Below is a small trained network, with its code and all its weights. Each question gives an input and a class and asks what happens when units are switched off, that is, made to give their printed mean instead of their output.

import numpy as np


def w(rows, s, z=0):
    codes = np.array(rows[::2]) - 128.0
    scale = np.full(codes.shape[1], s)
    scale[-1] = z or s
    return codes * scale


def f(y):
    return np.maximum(y, 0)


def log_softmax(a):
    a = a - a.max(-1, keepdims=True)
    return a - np.log(np.exp(a).sum(-1, keepdims=True))


def net(x, mask):
    res = np.array(x, float).reshape(1, 6) / 4 @ E
    y = f(res @ A[0][:, :-1].T + A[0][:, -1])
    res = res + np.where(mask, y, B[0][:, -1]) @ B[0][:, :-1]
    return log_softmax(res[-1] @ U[:, :-1].T + U[:, -1])


A, B = {}, {}
E = w([
[123,139,161,160,199,138],'x0',
[235,106,112,180,97,154],'x1',
[131,2,66,20,158,103],'x2',
[64,161,55,213,124,72],'x3',
[104,161,99,67,91,253],'x4',
[130,170,166,63,51,125],'x5',
],0.006)
A[0] = w([
[117,181,124,201,146,96,109],'n0',
[106,76,53,145,110,65,156],'n1',
[123,204,147,75,27,177,97],'n2',
[176,108,143,175,127,148,151],'n3',
[119,145,152,120,77,130,144],'n4',
[130,109,165,112,145,67,105],'n5',
[160,120,131,140,131,123,120],'n6',
[117,103,107,131,117,79,80],'n7',
[118,108,197,93,111,135,224],'n8',
[106,140,128,116,178,97,219],'n9',
[128,95,134,114,125,108,191],'n10',
[159,116,139,173,132,128,177],'n11',
[78,179,119,232,139,119,125],'n12',
[111,171,127,202,148,98,108],'n13',
[146,106,81,88,142,151,58],'n14',
[149,174,142,96,35,155,127],'n15',
[188,121,145,166,125,154,136],'n16',
[45,187,130,146,177,149,117],'n17',
[143,72,80,86,141,101,169],'n18',
[186,145,126,100,141,136,249],'n19',
[128,97,127,121,144,9,151],'n20',
[65,153,112,102,149,182,181],'n21',
[85,99,97,63,144,221,194],'n22',
[164,127,137,154,136,140,134],'n23',
[181,123,141,154,128,141,113],'n24',
[113,163,125,174,142,104,87],'n25',
[192,138,172,120,158,114,196],'n26',
[153,146,103,73,95,159,229],'n27',
[211,114,150,189,138,157,127],'n28',
[126,146,123,151,134,126,134],'n29',
[158,81,73,94,119,183,87],'n30',
],0.012,0.0015)
B[0] = w([
[131,147,117,231,159,133,212],'n0',
[178,40,147,153,82,85,219],'n1',
[148,157,146,121,4,198,254],'n2',
[163,133,191,108,141,98,183],'n3',
[115,145,126,144,84,143,175],'n4',
[67,160,83,119,134,93,186],'n5',
[126,119,155,111,129,111,153],'n6',
[129,91,128,128,95,99,169],'n7',
[101,179,99,117,156,173,195],'n8',
[63,122,128,117,127,108,187],'n9',
[124,134,95,118,116,98,170],'n10',
[155,133,179,131,142,104,176],'n11',
[108,150,119,255,169,157,239],'n12',
[135,141,127,230,156,130,210],'n13',
[162,111,81,142,148,130,178],'n14',
[135,178,133,117,44,179,224],'n15',
[166,139,188,97,139,100,185],'n16',
[58,76,210,126,148,179,213],'n17',
[170,95,65,138,112,74,218],'n18',
[145,164,125,101,140,115,181],'n19',
[43,110,75,118,78,47,232],'n20',
[120,66,162,84,154,179,202],'n21',
[164,71,108,96,196,214,238],'n22',
[154,140,161,122,131,107,163],'n23',
[153,138,173,104,132,98,171],'n24',
[126,134,127,197,151,130,182],'n25',
[104,190,136,93,159,102,192],'n26',
[168,158,97,127,112,174,204],'n27',
[181,150,215,101,142,78,208],'n28',
[130,139,125,157,138,134,155],'n29',
[192,133,72,148,173,128,201],'n30',
],0.032,0.0069)
U = w([
[41,213,92,71,125,76,178],'0',
[164,206,157,99,3,214,129],'1',
[110,157,168,247,156,132,178],'2',
[193,194,225,71,140,57,88],'3',
[77,60,184,78,164,196,3],'4',
[100,53,106,126,40,27,235],'5',
[214,99,62,101,167,148,103],'6',
],0.0052,0.00065)

Each question gives the input, the list of numbers given to net, and the class t.
The units are the neurons (one row each of A and B). Each row of codes is followed by its name. A weight is (code - 128) times the scale printed after its matrix; where a second scale follows, it is the last column's (A, B and U).
mask holds one flag per neuron, in row order. A switched-off neuron (its flag False) gives its mean, the last column of its row in B, instead of its output. The means were averaged over made-up inputs and are rounded, as every weight is.
A unit's drop is (log p(t) with every unit on - log p(t) with that unit switched off) / (log p(t) with every unit on - log p(t) with every unit switched off).
The circuit of an input: a set's keep is (log p(t) with only the set's units on - log p(t) with every unit switched off) / (log p(t) with every unit on - log p(t) with every unit switched off). Starting from the 12 units with the biggest drops (on a tie, the unit counted first), units are removed one at a time, each time the one whose removal leaves the highest keep (on an exact tie, the one counted first), for as long as the keep stays at least 0.8.
circuit, biggest first: the units of the circuit, biggest drop first
top k neurons: the k neurons with the biggest drops, biggest first
drop of u: that unit's drop, to one decimal
input [6,0,-4,-5,7,-8], class 4: top neuron	[n22]
input [-5,-8,6,3,1,1], class 5: top 2 neurons	[n20, n1]
input [-2,4,-4,-1,3,-8], class 3: circuit, biggest first	[n28, n16]
input [-6,1,6,-8,6,3], class 6: top 2 neurons	[n22, n30]
input [8,7,2,-1,2,7], class 3: circuit, biggest first	[n28, n16]
input [-1,6,1,-7,8,-5], class 6: top 2 neurons	[n22, n30]
input [1,8,6,-2,8,4], class 6: top 4 neurons	[n30, n22, n14, n18]
input [3,6,-3,-6,3,1], class 3: top 2 neurons	[n28, n16]
input [-2,-8,2,5,1,-5], class 5: top 2 neurons	[n1, n20]
input [-2,7,6,-4,-7,-8], class 5: top 2 neurons	[n20, n18]
input [2,4,7,-7,-8,-4], class 5: top 2 neurons	[n20, n18]
input [2,-1,8,6,3,-7], class 5: top 2 neurons	[n1, n20]
input [-5,7,5,3,-1,3], class 5: top 2 neurons	[n22, n1]
input [5,6,-6,-4,-5,-7], class 3: circuit, biggest first	[n28]
input [0,-8,-6,-6,-5,7], class 1: drop of n2	0.1
input [1,-2,4,-1,-3,5], class 5: drop of n18	0.1
input [5,4,-6,-3,5,-2], class 3: drop of n28	0.2
